Here is a tiny trained network, its code and every weight. The questions are about switching its units off for an input and a class, where a switched-off unit gives its printed mean instead of its output.

import numpy as np


def w(rows, s, z=0):
    codes = np.array(rows[::2]) - 128.0
    scale = np.full(codes.shape[1], s)
    scale[-1] = z or s
    return codes * scale


def f(y):
    return y / 2 * (1 + np.tanh(0.7978845608 * (y + 0.044715 * y**3)))


def log_softmax(a):
    a = a - a.max(-1, keepdims=True)
    return a - np.log(np.exp(a).sum(-1, keepdims=True))


def net(x, mask):
    res = np.array(x, float).reshape(1, 2) / 4 @ E
    y = f(res @ A[0][:, :-1].T + A[0][:, -1])
    res = res + np.where(mask, y, B[0][:, -1]) @ B[0][:, :-1]
    return log_softmax(res[-1] @ U[:, :-1].T + U[:, -1])


A, B = {}, {}
E = w([
[222,92,123,114,88,2,174,174,63],'x0',
[103,154,146,13,63,150,149,119,73],'x1',
],0.0072)
A[0] = w([
[155,125,127,103,105,62,139,129,98,143],'n1',
[121,125,124,251,169,148,120,120,163,132],'n2',
[171,122,121,166,130,35,129,131,123,199],'n3',
[118,131,131,189,157,179,119,136,162,255],'n4',
[112,128,128,148,127,158,128,131,130,129],'n5',
[86,130,126,153,154,243,121,117,177,138],'n6',
[118,130,124,15,102,158,130,130,106,221],'n7',
],0.021,0.0045)
B[0] = w([
[175,142,159,180,138,125,107,176,36,208],'n1',
[144,179,126,129,121,238,142,161,248,235],'n2',
[156,102,167,79,178,6,209,117,130,227],'n3',
[100,38,49,158,171,148,84,66,191,222],'n4',
[122,139,96,144,133,84,120,136,137,151],'n5',
[99,195,157,137,200,116,31,186,84,255],'n6',
[50,136,150,80,39,146,153,69,86,216],'n7',
],0.025,0.016)
U = w([
[145,2,30,166,92,123,137,53,112,208],'0',
[145,145,73,203,156,217,84,202,180,51],'1',
[181,103,138,118,168,111,171,145,171,122],'2',
[79,165,123,122,157,127,76,116,91,153],'3',
[204,106,163,137,165,57,175,167,69,127],'4',
[171,163,121,138,123,142,130,150,127,7],'5',
[113,143,163,93,17,171,174,82,86,196],'6',
[155,75,63,126,121,190,180,80,222,127],'7',
],0.0067,0.002)

Each question gives the input, the list of numbers given to net, and the class t.
The units are the neurons (one row each of A and B). Each row of codes is followed by its name. A weight is (code - 128) times the scale printed after its matrix; where a second scale follows, it is the last column's (A, B and U).
mask holds one flag per neuron, in row order. A switched-off neuron (its flag False) gives its mean, the last column of its row in B, instead of its output. The means were averaged over made-up inputs and are rounded, as every weight is.
A unit's drop is (log p(t) with every unit on - log p(t) with that unit switched off) / (log p(t) with every unit on - log p(t) with every unit switched off).
The circuit of an input: a set's keep is (log p(t) with only the set's units on - log p(t) with every unit switched off) / (log p(t) with every unit on - log p(t) with every unit switched off). Starting from all 7 units, units are removed one at a time, each time the one whose removal leaves the highest keep (on an exact tie, the one counted first), for as long as the keep stays at least 0.8.
circuit, biggest first: the units of the circuit, biggest drop first
most important unit: the unit with the biggest drop
k most important neurons: the k neurons with the biggest drops, biggest first
drop when u is switched off: that unit's drop, to one decimal
input [0,-1], class 7: 4 most important neurons => [n6 n1 n3 n7]
input [5,8], class 6: circuit, biggest first => [n7]
input [5,-8], class 2: circuit, biggest first => [n3 n2]
input [2,2], class 6: 3 most important neurons => [n6 n4 n3]
input [1,-3], class 7: 2 most important neurons => [n6 n1]
input [3,-6], class 2: 2 most important neurons => [n3 n7]
input [4,-6], class 2: 3 most important neurons => [n2 n6 n3]
input [3,-7], class 7: 2 most important neurons => [n6 n2]
input [-3,0], class 1: 2 most important neurons => [n3 n7]
input [0,3], class 6: 2 most important neurons => [n6 n4]
input [-4,8], class 6: drop when n7 is switched off => 0.9
input [1,-4], class 7: drop when n6 is switched off => 0.6
input [0,-4], class 7: drop when n1 is switched off => 0.3
input [1,-5], class 7: most important unit => n6
